Each row was made from one small tree. Brackets hold a mark, then the marks that hang from it, in the order of their numbers. Every link used is in the known rows. Write each row's tree.
Known rows:
(J863 J113): [-19.2 -27.7  -6.7  22.0   9.3   3.7   2.8  -6.2 -25.8  13.8   7.9  -1.1
   3.5 -17.4  15.4  -8.2 -12.9  18.7  -0.3  15.4   2.4  13.3  13.1  -3.5
   5.1]
(J688 J531 (J980 J113)): [-32.5 -34.7 -26.5   9.8  -6.2  21.0  16.5 -26.4 -20.8   3.8   3.1   0.1
  24.4  -7.0 -19.7   2.1 -13.1 -23.9   7.3  15.8  -5.0  29.5  -6.0   6.3
 -45.0]
(J65 J70 J531): [ -5.5 -11.6 -37.7   8.6 -35.2 -20.4  21.2  -6.7  18.4  37.1  -6.7 -27.2
  13.7  12.2  19.9 -32.5  10.7  18.5  24.9   8.4 -29.2 -15.5   7.6  12.9
   2.9]
(J65 (J70 (J347 (J688 J980))) J531): [-14.3 -23.5 -41.4   7.5 -53.6 -18.7  73.0 -42.1  27.5  39.5 -31.6 -26.4
 -16.4   0.7  19.8 -51.6  23.7   3.9  38.7 -17.6 -26.0  29.8 -12.6  34.1
 -12.9]
(J113 (J863 J531)): [-38.4  -6.3  -1.9  26.3  15.2 -10.1 -17.8 -10.1   5.2   1.7   2.3 -34.0
  25.6 -10.8   6.5  12.1 -12.5 -24.4 -30.8  -5.5  -6.7  -3.4  13.8   8.6
 -11.1]
(J980 (J65 (J70 J347)) J652): [ 27.2 -35.4  18.8 -38.9 -28.1 -17.5  43.6  22.8  42.0  48.6 -37.8 -15.1
 -15.0  -5.6  22.1 -54.3 -23.0  41.0 -25.1  17.2 -26.0  25.7   1.0  20.9
 -65.1]
(J65 (J70 (J347 (J688 J383))) J531): [ -1.3 -17.8 -34.9 -21.7 -67.3 -45.2  60.9 -38.6  34.6  19.9 -48.6  -7.6
 -14.9 -10.5  34.7 -71.5  27.7  -6.3   2.0  -5.8 -45.1   1.9 -22.3  51.5
   6.9]
(J70 J347): [  2.2   2.3  -2.7  -8.9 -10.7  -8.1  16.2   7.4   0.6  -3.7  -2.4  -0.9
  -4.7   3.4  -5.7  -8.2  -5.1  -2.9 -18.6   1.9  -2.4  19.3  -7.4  19.0
  -7.4]
(J980 (J65 J70 J531) J113 J652): [  4.8 -60.4 -14.3 -49.9 -28.8 -24.5  20.7   0.8  39.4  64.5 -19.8 -14.3
   8.4  -9.1  27.6 -19.7  -8.3  50.6  -4.3  -1.6 -50.2  23.8   8.2  11.3
 -52.2]
(J652 (J65 (J70 J347) J531) J980): [ 14.8 -26.0 -43.0 -13.7 -29.5 -21.7  21.3 -23.6   5.6  59.6   8.3 -40.3
  -2.3  21.8  20.1 -62.3 -13.3  41.0  15.9  -0.3 -49.1   4.2  -1.4  11.6
  -9.4]
(J980 J652): [ 26.1  -7.7  21.7 -11.0  -5.2  -0.2   2.6  13.9  15.2  15.1 -19.9 -11.1
 -11.2  -4.8  14.4 -14.7  -3.8  17.9   7.0   0.2 -16.2  -0.2   5.5   0.1
 -31.3]
(J652 (J980 (J65 J70 J531) J113)): [-13.9 -63.8 -43.7 -35.3 -14.3 -23.8   9.4 -35.1  21.3  69.2  18.2  -2.8
  28.0  -4.7  26.2 -24.6  -7.5  57.0  -5.3 -14.5 -34.5  19.8   5.5 -12.9
 -20.4]
(J347 J70 (J688 J383 J531)): [ -2.0  -1.8  -3.9  -9.3 -32.3 -24.9  45.4 -49.4   2.4 -24.6 -60.7  40.6
 -26.1 -14.3   7.6 -62.6  24.6 -50.5 -12.8  15.3 -20.0 -25.5 -42.5  26.8
  -9.5]
(J980 J65 J113 J652): [ 10.4 -48.9  23.3 -54.6   9.2  -3.9  -0.7   7.4  19.0  26.5 -14.3  13.2
  -5.1 -21.5   9.8  12.2 -20.1  31.8 -31.4  -9.8 -21.8  39.1   1.1   1.4
 -55.2]
(J688 J383 J531 (J980 J65)): [  9.2 -50.0  -9.0  -9.1 -38.5   7.5  32.6 -23.8   6.4  18.3 -34.6   8.9
  12.9 -20.3  -6.7 -31.8 -32.9 -45.7 -21.2  31.1  -8.2  40.3 -31.7  21.4
 -45.6]
(J688 J383 (J980 (J652 (J65 J531)))): [ 49.2 -38.1 -11.2 -18.1 -50.8  -2.2  31.9 -31.5  11.3  33.8 -46.9 -33.5
 -22.1 -13.9  24.6 -27.5 -21.3  -5.8  45.0  -1.9 -59.6  32.5 -16.2  31.1
 -33.3]
(J70 (J347 J688)): [ -3.6   2.7   5.8 -18.8  -8.5 -14.7  28.7 -12.5  12.3  -4.5 -20.5  10.9
 -28.6  -3.3   5.3 -24.9  14.4  -6.9 -17.0 -23.8  -2.8  19.7 -18.2  25.3
  -1.8]
(J980 (J113 J863) J652): [-10.7 -38.3  12.0 -13.5   8.0 -14.9 -12.5  -3.7   5.1   0.4  -3.0 -26.8
  21.2  -9.9  18.6   6.5   1.1  25.2 -26.8 -12.0  -5.8   7.4  20.5  -7.8
 -51.2]
(J65 (J70 J347) J531): [ -5.4 -11.1 -41.8  -3.1 -44.6 -27.2  37.2   4.2  19.1  34.0  -6.5 -31.0
   7.5  14.2  14.3 -40.5   5.9  14.5   6.2  11.8 -32.4   2.9  -0.4  31.1
  -5.4]
(J70 (J347 (J688 (J980 J113 J652)))): [ -6.4 -31.0  11.1 -31.4 -10.9   2.0  50.7 -38.9  14.4   7.3 -35.9   0.9
 -32.0 -24.8  13.7 -12.7   9.2  12.6  10.6 -35.3 -17.7  62.2 -12.8  24.6
 -54.1]
(J688 (J980 J113)): [-26.6 -27.4 -21.1  -3.4   1.6  19.6  19.3 -34.3 -15.1  -2.0   3.1   3.6
   5.3 -18.7  -4.5  24.2  -4.5   2.4  20.3 -12.3  -0.5  43.0  -1.4  -2.2
 -21.0]
(J652 J65 (J980 J113)): [ -4.3 -29.4 -13.4 -31.6  23.9   6.6 -17.2 -38.9 -20.1  15.8  26.4   0.1
   1.4   0.8   2.9  -1.3 -16.9  34.7   0.0 -17.8 -21.1  15.6   3.7 -20.6
 -13.1]
(J688 J383 J531 (J980 J113)): [-24.1 -39.2 -31.9  -3.6 -28.9  11.9  28.3 -42.5 -14.8  -9.9 -18.5   7.2
  26.2 -23.0  -7.0 -13.5 -15.5 -42.3  -1.1  22.4 -15.1  27.7 -19.6  22.2
 -39.0]
(J652 (J65 J531)): [ 17.0 -10.6 -25.9 -11.5 -11.7  -9.5  -6.2  -2.4  -1.1  25.3   5.6 -24.1
  -9.9  17.3   0.8   2.6 -15.0   0.6  14.6  -3.3 -40.0   7.8  -7.5  17.2
   4.5]
(J688 J383 J531 (J980 J65 J113 J652)): [ 10.3 -71.8   2.3 -37.3 -34.8   6.1  32.2 -24.6  13.4  23.0 -42.2  11.0
  12.0 -35.8   5.6 -23.3 -34.6 -17.3 -21.9  18.6 -30.4  54.0 -19.9  24.2
 -87.5]

Which tree is each row?
[-10.8 -10.4 -30.7 -12.2 -44.1 -33.3  50.4 -20.8  31.2  34.0 -27.0 -16.7
 -15.7   9.0  20.2 -56.2  26.9  10.9   8.8 -13.0 -30.5   2.8 -11.8  35.8
   0.5] => (J65 (J70 (J347 J688)) J531)
[-13.4 -63.9 -17.6 -26.7 -27.7   8.6  28.9 -36.4  -1.5   7.7 -22.7  20.7
  20.0 -29.9 -11.4  -9.3 -30.7 -34.9 -27.4  22.7 -15.4  54.9 -26.3  23.7
 -55.9] => (J688 J383 J531 (J980 J65 J113))
[-14.6 -17.4  -4.1  21.2 -18.4  12.7  36.3 -36.1   2.7   9.8 -21.9   1.8
  -7.5  -1.2  -6.8 -34.1   5.4 -38.9  16.0  -0.7   4.1  14.5 -18.3  11.9
 -29.6] => (J347 (J688 J531 J980))
[-57.2 -53.0 -16.2 -20.8   3.7 -24.5  17.8 -10.8  22.4  26.9  -3.2 -29.8
  30.9 -20.8   6.5  -8.1 -27.7   7.8 -71.3   8.4 -25.8  38.4  14.7  26.5
 -52.4] => (J980 (J65 (J70 J347)) (J113 (J863 J531)))
[ 11.3 -38.1 -24.9 -47.0 -32.1 -20.5  32.5   0.9  14.5  43.0 -18.4 -40.5
 -10.7   7.7  18.2 -37.6 -15.0  42.4  10.1   6.7 -73.8  22.3   4.7  36.5
 -52.0] => (J980 J113 (J652 (J65 (J70 J347) J531)))
[ 17.4  -9.1  18.9  -2.5 -14.2  -1.0  64.6 -48.7  14.5   0.7 -67.5  14.4
 -55.6 -16.9  23.0 -34.9  26.3   5.7  44.7 -26.5 -15.5  16.2 -23.3   0.8
 -34.2] => (J347 J70 (J688 (J980 J652)))
[ -4.4 -12.9 -11.6  10.6 -40.8  -9.8  69.4 -71.8  -2.0 -20.0 -70.2  30.6
 -26.0 -20.6   4.3 -57.8  17.5 -59.3  12.8   7.2 -16.2   1.6 -44.8  25.6
 -21.8] => (J347 J70 (J688 J383 J531 J980))
[-53.7 -63.4 -16.4 -10.8  17.4 -19.3  -6.3 -45.5  18.8  50.5  14.6 -25.6
  43.9 -22.5  25.2 -16.3 -23.8  33.1 -51.0 -10.0 -21.1  15.7  26.8 -15.5
 -40.6] => (J652 (J980 (J65 J70) (J113 (J863 J531))))
[ 12.6 -25.6 -38.8  -4.3 -22.9 -16.1   8.0 -32.5   6.1  62.8   9.0 -35.7
   5.3  20.7  26.3 -54.6  -8.7  44.6  32.8  -3.2 -44.0 -14.4   6.5  -7.1
  -1.2] => (J652 (J65 J70 J531) J980)
[ -8.3 -50.2  -6.2 -43.1  20.1  -5.3 -12.4 -32.1   1.4  30.8  22.5  20.1
  14.4 -18.2   6.8   8.2 -18.1  38.0 -30.7 -23.8  -3.7  36.9  -1.9 -26.6
 -23.9] => (J652 (J980 J65 J113))
[-13.3 -33.2 -25.0 -25.5   7.6   0.1   6.8 -41.7  -7.2  33.3  16.2 -12.8
   4.6   3.7  17.1 -40.2 -12.0  53.8  14.2   1.2 -31.2  -3.1  16.1 -20.9
 -22.5] => (J652 (J65 J70) (J980 J113))
[-60.1 -59.5   0.5  -9.3  18.5  -3.2  15.5 -61.5  18.9  20.3 -16.0  -7.9
   2.4 -38.6   5.3  23.4 -12.1 -22.8 -38.7 -39.2  -5.5  65.0  -4.6  10.2
 -42.0] => (J347 (J688 (J980 J65 (J113 (J863 J531)))))
[  2.6 -51.7 -39.2   0.5 -44.9  -7.0  45.0 -20.0  29.7  62.8 -18.9 -22.9
   7.6  -1.0  14.3 -25.7 -11.0  18.1  25.7   4.7 -22.3  38.0  -6.1   8.0
 -28.8] => (J688 (J980 (J65 J70 J531)))
[ -0.2 -19.4  -1.8  -4.2 -31.4   0.0  49.1 -66.0   9.7  -6.0 -48.8  12.1
 -26.7 -29.5  20.4 -27.4  14.8 -29.1  22.4 -21.5  -4.5  26.8 -24.5  17.7
  -0.8] => (J347 (J688 J383 J980))
[-18.5 -67.2  -6.4 -25.0  23.6 -17.9 -26.1 -33.1   0.9  27.0  26.9  -5.1
  36.7 -12.1  15.1   6.7 -12.7  39.0 -55.3 -25.5   7.0  27.6   8.4 -33.8
 -33.3] => (J652 (J980 J65 (J113 J863)))
[ 24.7 -26.7  16.9 -14.1 -24.9  12.2  48.1 -18.3   7.9  25.9 -47.5 -23.8
 -41.9   6.1  -1.8 -61.6 -22.4 -22.0   7.9   4.5 -31.3  37.0 -24.8  38.7
 -75.5] => (J70 (J347 (J688 J531 (J980 (J652 J65)))))
[-13.2  -2.4  -0.6  -6.1 -17.4 -12.0  26.8  -5.0   6.2  -1.2 -18.8   7.4
 -12.7   7.4 -10.9 -45.4   6.0 -37.5 -31.7   1.7  -4.5   5.9 -24.9  33.2
 -25.2] => (J70 (J347 (J688 J531)))
[  5.3 -44.7 -12.4 -24.2  -3.2 -22.5 -18.6  -6.0   1.6  26.7  -1.5 -50.6
  14.2   9.6  17.4   7.2 -11.4  25.4  -9.9 -15.6 -44.2  11.8  13.9   7.1
 -45.3] => (J980 (J113 J863) (J652 (J65 J531)))
[  8.5 -16.7 -35.3  -6.1 -29.9 -15.1  18.1  -7.2   8.6  42.2  -7.5 -36.6
  -3.6  22.5   9.4 -36.8  -6.1  18.3  27.6  14.6 -47.6 -12.2   5.2  17.9
  -5.3] => (J652 (J65 J70 J531))
[  5.2 -49.4  17.9 -45.1  -0.2  -5.2  62.7 -55.3  24.1  13.4 -61.4  38.2
 -49.3 -33.8  16.4 -12.2   8.8  17.6   7.7 -33.6 -20.2  56.8 -27.7  -0.5
 -61.2] => (J347 J70 (J688 (J980 J65 J113 J652)))
[-32.9 -62.4 -12.2 -20.3  -0.2 -20.8  10.2 -13.1  16.3  23.8   0.4 -18.8
  33.2  -2.7  11.9 -11.5  -7.5  32.2 -44.8   8.8   0.4  13.3  19.6  -6.6
 -44.5] => (J980 (J65 J70) (J113 J863))
[ 10.9 -21.5  14.2  -0.9 -34.9   4.2  52.3 -16.5  16.8  21.8 -45.7 -11.8
 -22.3  -3.1   2.3 -57.9  -3.2 -23.5   5.5  -1.7 -14.0  34.9 -24.1  34.1
 -69.2] => (J70 (J347 (J688 J531 (J980 J652))))
[ -1.0 -62.3  23.0 -37.4   9.9 -19.4 -11.9   4.2  20.3  21.7  -9.7 -15.9
  17.7 -14.3  15.0  10.5 -17.4  30.8 -53.5 -11.0  -6.5  31.3  11.0  -7.1
 -68.9] => (J980 J65 (J113 J863) J652)
[ -5.2 -11.1  -1.8  -2.8 -17.8   3.5  53.7 -38.8   9.4   2.1 -28.5   3.6
 -31.6 -10.7   1.4 -20.0  11.4 -14.0  10.4 -25.4   2.7  48.5 -20.9  23.6
 -16.3] => (J70 (J347 (J688 J980)))
[-15.3 -14.7 -10.3  11.0 -26.3   4.5  49.5 -27.4   2.4   7.5 -27.5  -1.2
 -14.9  -0.6 -11.6 -41.8   1.3 -43.0  -1.8  -1.3   0.4  33.3 -27.2  33.1
 -39.0] => (J70 (J347 (J688 J531 J980)))
[ 20.6 -50.7 -29.1 -16.8 -49.6 -12.3  31.4 -35.9  21.0  35.2 -27.7  -0.6
  -0.6 -24.6  12.3  -5.9 -14.7 -19.0   6.0  -6.0 -27.0  53.0 -28.1  27.2
 -12.4] => (J688 J383 (J980 (J65 J531)))
[ 27.4 -57.9 -16.0 -19.6 -59.0 -14.5  65.7  -1.2  44.6  73.7 -38.4 -36.2
  -9.0  -5.3  24.5 -49.3 -21.2  32.9  14.2   6.3 -42.4  54.4  -8.1  28.5
 -62.7] => (J688 (J980 (J65 (J70 J347) J531) J652))
[ -1.4 -29.3 -44.3  -4.7 -77.5 -28.3  86.2 -62.1  29.3  26.0 -58.0 -16.8
 -16.7 -16.6  33.2 -68.7  22.1 -13.9  30.6 -11.1 -37.5  31.2 -25.4  49.1
  -5.5] => (J65 (J70 (J347 (J688 J383 J980))) J531)
[  6.4 -34.2 -20.9 -13.6 -28.1 -21.7  58.9 -55.2  23.3  29.7 -43.6  26.7
 -41.2 -10.4   9.8 -11.3  18.0  -9.8  21.1 -33.2 -19.1  44.3 -42.3   9.2
  -9.2] => (J347 J70 (J688 (J980 (J65 J531))))
[-18.2 -56.6 -17.2 -36.8   4.4  -9.2  12.3 -32.9  12.2  50.2  12.5  10.2
  20.2 -11.3  21.4 -30.0 -13.8  56.4 -16.5  -5.6 -13.8  18.3  10.3 -26.3
 -30.5] => (J652 (J980 (J65 J70) J113))
[  7.8 -37.8  -9.5 -29.1 -14.2 -19.0  31.0 -12.8  23.2  53.8  -0.7  -6.1
   4.7  -2.0  18.9 -58.8 -17.8  46.5 -26.5   2.5 -10.0  24.3  -1.2  -6.6
 -31.5] => (J652 (J980 (J65 (J70 J347))))
[ -1.0 -23.9 -19.2  18.5 -40.5  10.9  31.8 -31.7 -10.0  -1.3 -29.5  -2.7
  15.6 -15.9  -6.3 -36.4 -15.1 -49.9   7.6  29.0  -8.8  14.7 -22.3  23.2
 -29.3] => (J688 J383 J531 J980)
